[ -6 -13  -6 -12   7 -14  22 -22   5  28 -15 -18   6  44  -7  11 -24  -9
  14   6   7  22 -13   1   7   1  12  27  23  13  29 -32   3 -11 -20  19
   5   5 -14   8  -4   6  12] | z723
[ 20 -26  21  15  10  20 -17  18 -15   4  13  14  -4 -26  15  -8  -8 -14
 -38  11  14  12   9 -28  22   2  14 -48 -19  32  37  20   4 -18  -2 -16
  13 -47  16  -8  -3   8 -31] | z86
[  8  -4  35 -25  -6   4  -2 -24 -10 -43 -15  42 -24  18  21 -30  13 -50
 -15 -13 -11  18  11   2  -9 -28  40 -34  -8  11  42  -8 -24  25 -21  -7
  23 -22  30 -11 -31   7 -50] | z294
[ 20  16 -53  23  -6  -4 -34  22 -44  31 -13   6  33  11  28  24  14  58
  -1  28  53 -12   2 -21 -20  32  -4  -9 -58 -12 -79  19  26  16 -55  51
  -1 -23   2  58 -17  24  51] | z112
[ -3  43 -47 -18 -20 -25  -3  -1   5  -7 -11   3   3   5  -2   4  24 -11
  -9   6   5   0  34 -27 -57   2  16 -10 -14 -33   3  39  21  21   2  21
 -18  21 -13   9 -23  -1  -3] | z949
[ 16 -10 -24 -15  38   4 -10 -17   2   4 -24   6   3  15   0 -10  14   1
   8   5  -4   8  23 -16 -24   4  48  -2 -36  -9 -36 -58   0   8 -27  15
   0  -4 -18   0 -35  39  26] | z86
[ -1   5  27  30   0  -5  12  37  18 -40  28   9  -6  -8  26   5 -16 -21
  12  -8  18  -6  16 -12 -27  -4 -17  17  34 -17  36  19 -21 -15  20  -4
  16   0  13   4   2  -4   6] | z367
[-14 -15  72   1   3  37 -14   8  -5 -32  11  19 -23 -29   6 -24   0  -7
 -21 -15 -26 -12 -25  70  47 -24 -14  -8 -17  19 -17  17 -30  32  20 -67
   9  -5  58 -23  22 -35 -16] | z936
[-14 -19  35 -19 -50 -10  30   6  17  -6 -34 -19 -20 -11 -23  16   1 -14
  13   1  -3  11 -32  51  47  -1   7  36 -12  13  -9  -6 -19  -9  16  -4
 -21  15  13 -22  13 -31  15] | z294
[ 28   7 -78  13  12 -15 -26  13  -3  14  -7  -3  23  23  20  16   1  19
 -24  20  44  11  13 -52 -40  19  18  -5 -29 -20   1 -11  36 -17 -42  34
   5 -15 -19  31 -22  38  22] | z348
[-13 -21  76 -14  36  34   1 -18  -4 -49  18  35 -15  38  30 -41  -7 -36
  29 -44 -38  -1 -17  16  -4 -39  18 -17  36  12  38 -47 -30  25   2 -18
  30  -1  30 -25 -21  18 -36] | z813
[ -9   6  -1  -8  23  -9  26 -37   4   1  10  -5  -7  31 -23   5 -22 -33
  20 -17 -12  21  15 -32 -24  -9  30  -5  51  -4  93 -27  -2 -27  19   3
  17  14 -21 -15  -5  11 -26] | z367
[-19  -1   2 -28  35  35 -18 -32  19  63 -14 -31   6 -45 -68  31   9  27
  -7  12 -41 -10  15   7  32  19   2  -3   6  27 -78  14  23  26  21 -39
 -12  31 -40 -25  12   6  15] | z723
[ -9  11 -11  -2  39  16 -27  -3  -5  24   8   1  30  18  14   4  13  32
  37  -6  -1 -23  -4 -21 -22   3  -7   3 -17 -23 -61 -10  20  25 -13  29
   2  16  -2  17 -16  24  41] | z813
[ 31 -10 -55  16   3 -16   3  22 -10  20 -41 -29  17   5  23  30  10  25
 -18  21  31   4  -2 -20  -7  27  17  34 -34 -21 -30 -28  21 -14 -26  30
 -11 -10 -12  34 -18  26  53] | z214
[-13   3  22  10 -46 -17  26   9 -16 -20  11  11 -14  14   5  12 -21 -18
   1  -4  32   6 -14  23  -2 -11 -24   8  26  -3  47  34  -9  -5  11  15
  13   4  12  -7   2 -29 -11] | z112
[ 18 -13  -8 -10 -25   1   8   7 -25 -36 -52   8 -25   3   8  -3   4 -14
 -12   7  15  13   2  25   7  -4  43   3 -28   6 -11 -26 -19  18 -29   2
   6 -13   0  -4 -34  17  -3] | z112
[-33  -4  56  -6  40  11  12 -32  23  16  47   3   6  11 -27   2 -29 -10
  31 -17 -25  -1   3   0  -5  -8 -26  10  75  15  21  -6  -2   9  24 -16
  18  29  -8 -22   8  -6  -4] | z723
[ 33 -12 -30  19  45   8 -20   2 -25  48  -5  -4  19  -9  10  12   6   3
 -48   2  30   9  17 -72  -8  14  13 -38  -3  -5  38  -5  30 -13 -13   3
  26 -36 -18  18 -22  28 -14] | z214
[  6  23 -63  -1   1 -32  25   5  20  16 -15 -26   7  10 -27  39 -16 -18
  19   5  21  21  35 -66 -58  20  36  21  30 -46  54 -15  17 -43  14  32
   1  32 -63  -9 -20  21   6] | z367
[ 21 -16   2  -4   1  27 -19  -1 -45  -5 -21  18 -12 -17  -4 -12   1  -5
 -29  10  11  11   7 -12  24   4  34 -50 -25  29  -1   4  -6  16 -23 -19
  16 -34   5  -7 -21  22 -35] | z112
[ 15   8 -62  -3 -45 -35  17  34  23 -35 -30 -18 -15  17  15  18  -3 -15
 -22  14  32  15  -2  10 -28   4  18  41 -23 -30   9  -2  10 -19 -13  24
 -18  11 -14  -3 -18   1  18] | z348
[-10   6   6   9  27  -4  -4 -16 -10  37  30  -3  18  32   3   5 -18  19
  23  -8  13   3 -27   2  -2   1 -19  19   8  -9  26 -12   6 -12   0   9
  10   9  10  14  14  -7  17] | z936
[-17   9  11  -3   7  -7  22 -12  18 -24   4  -2 -14  21 -11   5  -7 -23
  21 -18 -13   5  12   7 -19 -12  11  20  31 -17  35 -21 -17  -7  21  -3
   7  20  -7 -14  -1  -3   1] | z367
[-29  53   7  -5  37   1 -22  -8  12  -3  47  22  12  -8   6 -10  33   7
  28 -17 -18 -23  42 -32 -72   4 -22   0  18 -38 -42  39  11  40  26   4
  -5  35  -8   3 -15   9  14] | z949
[ 24 -32  59  22  12  10   9  42  15 -36  13  13 -16 -30  22 -11 -15 -43
   4  -6  21  22   4 -38   0   3  21   3  24   3  51 -22 -24 -24   4 -13
  25 -23  11 -16 -23  24 -17] | z294
[-21  21 -36 -42   1  -4  -6 -38   2  34 -40 -24  11   2 -45   9  36  28
  15   5 -25  -9  -6  15   2  14  23  15 -34  -8 -68 -16  15  25   0   6
 -42  35 -24   6   1  -3  33] | z949
[-30  23  60 -14  40  24  -8 -20  13 -27  46  25  -6 -18 -21 -30  13 -22
  13 -30 -39 -10  26 -14 -29 -16  -7 -28  45  -4  19  20  -8  36  41 -38
  10  26   5 -28  -7  -4 -33] | z949
[-38  41  13 -11  40   4  -9 -26  19  25  42  -1  21  -7 -35   4  16  18
  40 -19 -21 -16  19 -20 -38   8 -27   4  37 -23 -23  21  16  26  40   2
  -9  49 -23  -6   5  -7  21] | z949
[ 20 -22   4  29   2 -15  22  40  -2 -13   0  -9   4  -5  24  -3 -16 -35
   3  -2  49  32  -6 -50  -3  10  17   6  18   0  87 -18  -8 -40  -5  11
  11 -30  -1   9 -15  17 -11] | z949
[-32  -9 114  38  35  17  17  40  39 -54  74  16   4 -32  21 -20  -7 -10
  44 -39   2 -18 -13  15  -8  -9 -62  34  68 -17  10   9 -45  13  49 -31
  17  14  33  -6  20 -24  19] | z949
[-18   4  27  29 -14  -8  10  15   7 -17  15   4   9  26  29  11 -12  13
  22  -6  17 -17 -14  29   2  -4 -31  28   4  -2  -8  12 -14  -4   3  14
   4  -6  35  33  26 -23  36] | z367
[ 21   2 -30   7  25  10 -42  12 -22  31   1   4   9 -14   9   2   8  12
 -34  15  18   4   7 -30  -6  11  16 -29 -39  -9  -5  15  18   4 -18 -18
  12 -20   6   9  -9  15  -6] | z936
[-15  -6  19  -6 -41   8   3  29  -2  -9 -11  -6   1 -13  14   9   0   0
   6  -3  -2 -17 -27  33  24 -10 -14   6 -16   2 -26  35   0   9  10  -1
 -13  10  25 -14   8 -23  10] | z813
[ 11  26 -83  -4  20 -25 -21 -20  -5  12 -13   4  26  68  27   6  10  26
   6  14  28  11   8 -28 -55  10  24  20 -29 -26 -17 -39  34  -3 -52  55
  -3   1 -19  39 -24  42  39] | z348
[ 14  12 -57   4 -14 -23  -6  10 -13  31 -19 -15  13  22  13  20  -2  12
  -9  19  34  11 -11  -9 -16  11  14  17 -41 -24   8   2  20 -16 -27  21
  -5  -2  -1  20  -6   2  20] | z936
[ -6   2   4  -5 -40   7 -11  11 -16  -8 -21   0  -8  -7   1   4   8   6
 -36  12 -12 -11  -8  34  33  -3   6 -27 -37  32 -16  44  -3   6  -1 -21
 -14 -21  31   4  29 -29 -15] | z367
[  7 -10  12  33  42   4  14  33  21   9  42  -4  33  -7  24  14 -24  -7
  52 -13  49  -3 -15 -71 -36  -2 -28  22  52 -31  58   2   6 -34  14  29
  31   8 -17  12 -17  27  28] | z813
[ -7  28 -17 -14 -65 -14   4  39  12 -69 -27   1 -31 -12  11   8  19 -15
 -20  11 -26 -15  28  42 -32  -7  19  16 -32 -18 -44  39 -10  23   9 -14
 -30  21  21 -12  -6 -13  10] | z367
[  1  -4 -50 -25 -26  -5  15  -6  11  32 -34 -38 -16 -13 -51  20  -9 -15
 -37   9  -1  27  -2 -12  22   8  31   4  -5  18  35  -6  30 -38  18 -20
 -18  13 -50 -49   4  10 -24] | z348
[-10  26   3 -10 -61 -13 -16  12 -13 -13  21  27   0   2  22   0  -9 -15
 -50  23  -2 -12   8  13 -15 -15 -21 -33   0  29   5 101  25  19 -12 -11
 -10 -11  40   6  10 -35 -42] | z723
[-38  24  59  -7   1 -19  23  -8  37 -40  32  12  -2  19   5   1  -4  -8
  64 -22  -7 -17  -4  35 -44 -16 -31  64  39 -37 -27 -15 -22  24  22  30
   5  55  12  -3 -10 -19  52] | z294
[-11 -17  63 -10  47  18  18 -38  19  21  21  -5 -13 -42 -56   9 -24 -43
  10 -21 -15  28  12 -50  11  -4  20 -23  80  14  98 -35  -8 -29  43 -36
  30  15 -34 -60  -4   7 -53] | z294
[ 21  -1 -30   1  10 -33  17 -12 -15  -2 -12   2  -2  34  25   4  -9 -35
 -38  -5  25  27  11 -37 -31 -11  22 -13  26 -18 103  -8  13 -17  -6  25
  23 -18  -6   8 -26   2 -27] | z214
[ -9  11 -13 -26  47 -11   8 -67  -6  14 -15   5   1  72  -5 -14  -4  -5
  29 -23 -10  19 -18  22 -21 -22  33  26  -1 -21  34 -75  -6  13 -17  17
  16  21  -4   6 -16   7   8] | z936
[ 26 -24   2  14  26  -2   5  -6 -21  -8 -27   7   5  35  45  -7   7  -2
 -27  -5  21  10 -14   2   8  -7  20   1 -11   6  30 -36  -8   4 -29  14
  24 -39  22  35 -16  13   7] | z214
[  1 -32  48  11  78  28  -3 -29  -8  20  18   6   4  27  -1 -20 -20  -4
  25 -26   4  15 -31   2  28 -11  10   5  19   8  47 -72 -25  -5  -4 -25
  39 -12  10   1   0  14  -6] | z936
[-13 -10   3 -13   8   1  13 -19  -3  34 -15 -24   0   8 -26  11 -11  10
  16  -3  -4  10 -37  34  36   0   7  34  -7   2   7 -32  -7 -15   8 -17
  -9  17  -3 -14  18 -16  14] | z936
[  0  -3 -17 -12  27   7   7  -3  13  28 -19 -31   7 -27 -45  14  12   2
  19   0  -1  12  10 -38   3  24  25   6   3  -9  -3 -23   6  -7  18  -7
 -15  20 -43 -14 -11  22  11] | z949
[ 17   6 -33  25 -84 -32  15  88   9 -27 -15 -24 -22 -38  29  28 -20 -10
 -39  28  36   7  -6  18   2  10  -9  37 -34 -39  24  61  -4 -32  14 -11
 -29   3  28  -9   5 -40   9] | z936
[  3  14 -16 -14 -45 -11  -7  41  -8 -68 -30  21 -10  21  62 -15  20 -18
  -1   1  -2 -16  -3  34 -40 -24  18  14 -45 -28 -46  12  -5  35 -27  21
 -12   6  41  10 -34   2  19] | z813
[-15  11  -4  -1 -11  -1  -2  -1  17  -8   7  -3  -2   9   2   9   5  13
  -8  -3   3  -7 -14  37   3  -3 -22  25  -7  -5 -25   9  10   6   6  -4
 -10  15   6  -3  17 -16  21] | z348
[ -4   6  -5 -10 -19   3  -8 -16 -15  23  -8  -6   2 -19 -10  18  13  10
 -58   6 -12 -12  -3  17  22  -5 -17 -30  -5  12   6  61  21  15  22 -19
  -6  -2  15  -1  21 -36 -16] | z214
[-15   1  27 -24  90  28 -29 -62   2  16  27  24   6   9 -26 -18  -7 -12
   4 -13 -40   6  41 -40 -31 -13  20 -33  50  10   4 -35   3  39  -2 -24
  35  13 -21 -18 -27  39 -23] | z723
[-11  -2   8  -8   7   6   3   6  25   4   2 -16   0 -12 -18  17  -8   6
  16  11 -15  -4   8   9  -2  13  -1  33  20   4 -44  -4   4  12   3 -13
 -10  29 -11 -10  -5   8  31] | z723
[-16  17 -35 -38 -18 -28  17 -67 -41  36 -38  -2   4  83   4   0 -11   1
 -12  -9  -1  32 -51  48  21 -24  28   2 -22  22  77 -27  11  -8 -28  22
  -2 -11  18  20  19 -32 -23] | z936
[  0 -24  55  35  89  53 -23  12  16  15  39  -5  14 -52 -15   5  -9  20
  26 -14  -5 -14  16 -43  20  20 -12  -9  34  11 -24 -27 -20  -6  25 -42
  29 -11 -13  -5  13  33  18] | z367
[-23  35 -23 -20 -32 -24  11  -5   9  -3 -14  -8  -1  -1 -14   8  23  -9
   2  -3   0  -2   8  16 -24  -4  -4  15 -12 -22 -11  35  15  19  20  13
 -26  30  -5  -2  -1 -25  11] | z949
[-46  19  78  -1 -12   7  12  -9  18 -38  31  19  -6   0   6 -16   8  -6
  19 -27 -23 -24 -16  63   5 -22 -45  12  27   6 -10  36 -20  37  40 -19
  -7  22  42  -2  29 -54   0] | z949
[  3 -36  41   7 -10   2  30   3  -3 -13  -2   1 -16   8  11  -8 -24 -32
  -6  -6  11  25 -25  23  42 -15   8  -2   4  34  71 -23 -20 -34   5  -4
   7 -31  23 -17   9 -15 -17] | z86
[-31  19  24  -5 -31   5  -6 -16   6 -17  32  14  -4  15   5  -3   0  14
 -16  -6 -12 -15 -28  54  17 -15 -40  -2   2  23  -5  49   8  13  13 -14
 -12   7  38  -8  39 -42  -9] | z348
[ 20 -13 -16   7  21  37 -46   8 -12  -4  -9   5   6 -19  17  -4  21  32
 -39  18   1  -6  -3  -2  24  15  18 -25 -55  29 -62  -5  16  15 -33 -24
  -3 -34  16  14   2  33   7] | z348
[ -6   3  -7   1 -41 -12   0  29   7  -5  -5 -10  -2  -8  15  18  -8  -1
 -15  25   6  -2  -2  22   3   8 -12  22  -8  12 -32  41  13   6 -11   3
 -17   1  19   9   4 -14  23] | z723
[ -6  20 -19  -8  -4 -14   6 -10   1   8   1  -7   2   0  -6  17   8   2
 -30   0 -11  -5  10  -5 -24  -2  -7  -1  17 -16  13  28  23   6  23   1
  -7  19  -6  -6  -1 -17   2] | z214
[ 26  -4 -50  -1 -17  12 -24  68   1  18 -35 -30  13 -58   3  31  19  21
 -14  28  15 -16  11 -36  -3  29  17  -4 -55 -18 -75  34  28   0 -10   3
 -24   5 -22  -7 -22  29  29] | z813
[ 21  -1  15  11  26   6 -23  33  17 -19  12  17  -1 -34  14   2  12 -15
   5   6  16  -1  38 -57 -43  15  19  -7  -2 -26 -20   1  -1   7  -6   3
  18  -1  -6  -1 -41  36  10] | z294
[  4  13 -18  -3 -17 -24   9 -13 -13  -5  -6   9  -6  24  21   6   3 -21
 -45  -4   6   4   9  -4 -26 -17  -2 -13  13 -13  60  27  16   4   6  10
   8  -3  12   6  -9 -20 -20] | z214
[  2  -4 -11   0 -50 -20   7  24   6  -9 -26  -3  -8  -4  16  15   5   4
 -23  19  16  -2  -5  43  14  -2   0  16 -45   3 -20  28   4  -8  -1  16
 -25  -9  21   5   6 -30  26] | z86
[ 32 -10 -52  18 -57  -9 -10  67 -16 -18 -51 -18  -7 -28  28  24  10   2
 -42  39  32   3   5  -6  17  24  33  -5 -72  12 -31  31   4 -21 -31   2
 -22 -42  18  24  -2   9  14] | z367
[-18  26  15 -17   5 -17  26 -34  16  -7  32   2  -8  13 -15   5  -9 -31
 -10 -22 -23   3  18 -11 -40 -20 -16   3  73 -26  85  24  13   1  48  -2
  11  41 -14 -31  -4 -24 -25] | z214
[  0 -13   7  -3  15  10  13 -10  13  34 -10 -31  -5 -38 -38  27   1   2
 -32  -9 -12  -1   0  -6  25   6  -7   2  26  -6  19   6  11  -6  43 -28
   0  18 -25 -26   8 -16   0] | z214
[ -7  21  -4  10 -20 -11  -4  11  13 -21  39  11  -1   1  20   6 -11  -7
 -21   1  14   1  -1  -3 -27  -2 -24  -3  27  -5  39  47  17 -13  13  -2
   2   7   9  -8  14 -18 -14] | z348
[ 33 -31 -10  30  25   8  -5  40  -3   9 -16 -18  11 -29  17  18   1  14
 -27  10  27   1   3 -41   6  26  14   8  -5  -9 -12 -18   4 -17  -4  -9
   8 -21 -10  13 -15  28  26] | z214
[-15 -23  49  -3  31  38 -13 -15  18 -20  -2   3  -8 -10 -13 -13   8  23
  -8 -16 -21 -11 -28  56  52 -10  -7  13 -11  31 -52 -32 -17  22   6 -43
   0  -2  20 -16  23  -6  12] | z348
[-16 -15  36 -26 -35  10  18   3  -4 -49 -22   6 -21  18  21 -17  -3 -30
   8 -16 -30  -1 -30  49  17 -31  16   9  -2  13  13 -12 -20  13   2  -8
  -6   9  34 -27  -5  -9 -13] | z813
[ 19 -30  -1  21 -28  25  -9  58 -13  14 -35 -26  -8 -70 -21  32   7  32
 -19  26  33  -9 -10  20  57  32  -4   6 -50  14 -86  26  -3   4   0 -21
 -13 -15  -8  -5   3   3  32] | z112
[ -2  56 -63 -15 -63 -27 -31  32  27 -19  21   7 -16 -49  -2  18  20   2
 -35  17 -17 -28  43   6 -69   0 -22   1 -29 -70 -53 108  22  33  26 -25
 -38  53  21 -19  -9 -36  20] | z936
[ 20   9 -11  12 -34 -18 -22  35 -10   1  14  18   9 -10  32  11   5 -10
 -29  22  36   7  10 -51 -27  14   4 -31 -19  -2  24  58  23 -15 -22  21
   5 -29  20  20 -11   3 -14] | z294
[ -4  17 -11   9 -22   7 -26  13 -26  14  -3  10  11 -10   8  20  15  45
  -5  16  20 -25   3  16  -4  16 -25  -1 -36  -3 -85  45  15  32 -16  13
  -5   0   9  26   0  -1  36] | z112
[ 15 -18   0   5 -19  10  -2  49  23 -57  -8  -6 -26 -36   7  -3   1 -16
 -30   8   2   6   4  11   7   6  20  12 -11   2 -13   2 -10  -6   4 -36
 -10  -2   6 -33 -11  12  -5] | z348
[ 14 -20   8   6  20  15  -4   5  -5  -3 -20  -7  -1 -17   8   5  13  10
 -34  -3  -2  -4  -5   6  17   1   4   0 -10   1 -19  -8  -3  16   5 -15
   6 -11   8   6  -5   2  15] | z214
[ -7 -13   4   1 -40 -20  27  30  -3 -29 -24  -4   8  60  52  -3  -9  -8
  38  -6  17   2 -48  33  -2 -17   5  46 -12  -8   8 -29 -11 -14 -27  45
  -8   0  28  16  -9   0  33] | z813
